Below is a small trained network, with its code and all its weights. Each question gives an input and a target symbol and asks what happens when units are switched off, that is, made to give their printed mean instead of their output.

import numpy as np


def w(rows, s, z=0):
    codes = np.array(rows[::2]) - 128.0
    scale = np.full(codes.shape[1], s)
    scale[-1] = z or s
    return codes * scale


def f(y):
    return np.maximum(y, 0)


def softmax(a):
    e = np.exp(a - a.max(-1, keepdims=True))
    return e / e.sum(-1, keepdims=True)


def log_softmax(a):
    a = a - a.max(-1, keepdims=True)
    return a - np.log(np.exp(a).sum(-1, keepdims=True))


def net(x, mask):
    ids = ['ΔΘΛΠαβεζημσω'.index(c) for c in x.split()]
    T = len(ids)
    res = E[ids] + P[:T]
    r = res
    for j in range(3):
        rows = slice(4 * j, 4 * j + 4)
        q, k, v = (r @ M[0][rows].T for M in (Q, K, V))
        z = softmax(np.where(np.tri(T) > 0, q @ k.T / 4**0.5, -1e9)) @ v
        o = O[0][rows]
        res = res + np.where(mask[j], z, o[:, -1]) @ o[:, :-1]
    y = f(res @ A[0][:, :-1].T + A[0][:, -1])
    res = res + np.where(mask[3:19], y, B[0][:, -1]) @ B[0][:, :-1]
    return log_softmax(res[-1] @ U[:, :-1].T + U[:, -1])


Q, K, V, O, A, B = {}, {}, {}, {}, {}, {}
E = w([
[157,160,181],'Δ',
[231,133,117],'Θ',
[44,139,160],'Λ',
[136,250,183],'Π',
[173,120,82],'α',
[142,145,128],'β',
[36,52,71],'ε',
[78,75,120],'ζ',
[118,140,106],'η',
[80,111,166],'μ',
[114,144,129],'σ',
[105,159,159],'ω',
],0.021)
P = w([
[198,231,5],'0',
[130,166,100],'1',
[100,65,50],'2',
[131,89,175],'3',
[117,164,113],'4',
[98,64,56],'5',
[135,75,197],'6',
[108,163,118],'7',
[95,65,61],'8',
[142,64,207],'9',
[106,164,120],'10',
[95,65,63],'11',
[150,58,215],'12',
[100,163,122],'13',
],0.014)
Q[0] = w([
[142,68,240],'head 0',
[69,29,88],'head 0',
[65,54,53],'head 0',
[138,143,149],'head 0',
[131,88,34],'head 1',
[195,193,210],'head 1',
[137,99,55],'head 1',
[85,211,54],'head 1',
[129,16,113],'head 2',
[144,94,232],'head 2',
[145,99,206],'head 2',
[152,254,190],'head 2',
],0.012)
K[0] = w([
[193,34,153],'head 0',
[112,129,156],'head 0',
[41,85,114],'head 0',
[157,89,186],'head 0',
[117,169,40],'head 1',
[178,50,234],'head 1',
[66,132,217],'head 1',
[18,103,140],'head 1',
[209,167,17],'head 2',
[240,122,212],'head 2',
[142,71,137],'head 2',
[43,120,246],'head 2',
],0.012)
V[0] = w([
[161,87,154],'head 0',
[8,125,147],'head 0',
[164,164,127],'head 0',
[117,112,181],'head 0',
[76,151,126],'head 1',
[190,194,64],'head 1',
[139,173,159],'head 1',
[61,186,170],'head 1',
[117,29,199],'head 2',
[64,151,178],'head 2',
[107,190,137],'head 2',
[253,118,77],'head 2',
],0.013)
O[0] = w([
[54,1,110,104],'head 0',
[97,152,71,94],'head 0',
[133,83,30,144],'head 0',
[136,112,89,84],'head 0',
[68,152,120,121],'head 1',
[170,231,138,223],'head 1',
[140,161,208,138],'head 1',
[99,122,82,108],'head 1',
[180,227,124,2],'head 2',
[234,160,99,71],'head 2',
[125,169,113,158],'head 2',
[97,9,171,246],'head 2',
],0.0052,0.0082)
A[0] = w([
[117,187,209,115],'neuron 0',
[59,67,138,169],'neuron 1',
[114,73,173,102],'neuron 2',
[166,142,161,145],'neuron 3',
[126,190,169,152],'neuron 4',
[126,190,192,133],'neuron 5',
[206,103,96,255],'neuron 6',
[118,122,17,212],'neuron 7',
[90,72,160,99],'neuron 8',
[136,76,146,107],'neuron 9',
[191,169,148,161],'neuron 10',
[180,153,45,222],'neuron 11',
[26,130,8,87],'neuron 12',
[197,176,154,103],'neuron 13',
[38,123,186,141],'neuron 14',
[136,57,98,107],'neuron 15',
],0.012,0.0076)
B[0] = w([
[94,174,71,172],'neuron 0',
[177,169,132,252],'neuron 1',
[158,138,74,208],'neuron 2',
[155,64,171,163],'neuron 3',
[205,186,75,177],'neuron 4',
[203,150,71,175],'neuron 5',
[41,151,126,183],'neuron 6',
[56,138,194,182],'neuron 7',
[151,102,162,218],'neuron 8',
[162,195,45,182],'neuron 9',
[102,58,201,186],'neuron 10',
[3,58,153,187],'neuron 11',
[127,154,102,209],'neuron 12',
[196,33,175,180],'neuron 13',
[185,92,122,219],'neuron 14',
[133,214,141,184],'neuron 15',
],0.006,0.018)
U = w([
[218,93,172,101],'Δ',
[88,33,225,31],'Θ',
[150,213,82,64],'Λ',
[199,205,144,62],'Π',
[71,78,185,114],'α',
[102,130,247,197],'β',
[116,94,53,36],'ε',
[173,63,69,125],'ζ',
[96,141,174,238],'η',
[197,194,100,131],'μ',
[102,142,200,159],'σ',
[144,175,177,253],'ω',
],0.012,0.0026)

Each question gives the input, a string of symbols that net reads in full, and the target symbol t.
The units are the heads (4 rows each of Q, K, V and O) and the neurons (one row each of A and B). Each row of codes is followed by its name. A weight is (code - 128) times the scale printed after its matrix; where a second scale follows, it is the last column's (O, A, B and U).
mask holds one flag per unit, heads first, then neurons. A switched-off unit (its flag False) gives its mean, the last column of its rows in O or B, instead of its output. The means were averaged over made-up inputs and are rounded, as every weight is.
A unit's drop is (log p(t) with every unit on - log p(t) with that unit switched off) / (log p(t) with every unit on - log p(t) with every unit switched off).
The circuit of an input: a set's keep is (log p(t) with only the set's units on - log p(t) with every unit switched off) / (log p(t) with every unit on - log p(t) with every unit switched off). Starting from the 12 units with the biggest drops (on a tie, the unit counted first), units are removed one at a time, each time the one whose removal leaves the highest keep (on an exact tie, the one counted first), for as long as the keep stays at least 0.8.
units of the circuit, in order: the units of the circuit, biggest drop first
top k neurons: the k neurons with the biggest drops, biggest first
heads that matter: for each layer, one digit per head in row order, 1 if its drop is at least 0.15 and else 0, layers parted by /
drop of u: that unit's drop, to one decimal
input Δ Π ε Λ Π ζ ω, target Π: units of the circuit, in order : [head 2]
input Θ ε Θ α μ β Δ Π Λ Θ Δ μ, target ζ: units of the circuit, in order : [head 2; neuron 2; neuron 9; neuron 14]
input β ζ Π Π Θ Λ ω ε ζ ω ω Λ Π ζ, target ζ: units of the circuit, in order : [head 2; neuron 14; neuron 2; neuron 9]
input Θ ζ Λ ε α α η, target Δ: heads that matter : 001
input Δ Δ ω Λ Λ Θ ε, target Δ: top 3 neurons : [neuron 14; neuron 1; neuron 11]
input Π Λ Θ Θ Λ Λ ε ζ ζ Θ Δ Δ Λ α, target α: heads that matter : 010
input μ Θ β ζ, target Δ: top 2 neurons : [neuron 1; neuron 14]
input Θ μ Δ Λ Π ζ Π Θ η Π, target Δ: heads that matter : 100
input Θ ω Θ Θ ω η ε, target Δ: heads that matter : 011
input α Θ α, target Δ: heads that matter : 111
input ω η ω Λ, target Λ: heads that matter : 001
input μ α Θ ε Θ, target Θ: heads that matter : 000
input Θ β Λ α Π Θ ω ζ, target ζ: heads that matter : 001
input ε ζ ω Π, target μ: top 3 neurons : [neuron 4; neuron 5; neuron 0]
input β Θ Θ Λ μ ζ Θ ζ Θ Λ σ ω Δ, target Δ: top neuron : [neuron 11]
input ζ Π ζ ε ζ Λ μ Λ Λ Π Λ μ Π η, target η: top 2 neurons : [neuron 11; neuron 7]
input β μ β ζ Θ Λ ε μ Δ μ Θ ω μ Λ, target Λ: drop of head 2 : 0.8
input ζ Θ ζ ω η α Θ μ Π Λ, target Δ: drop of neuron 14 : 0.1
input Θ α ω Δ Λ Δ ζ Λ μ Θ β Λ, target ζ: drop of neuron 2 : 0.2
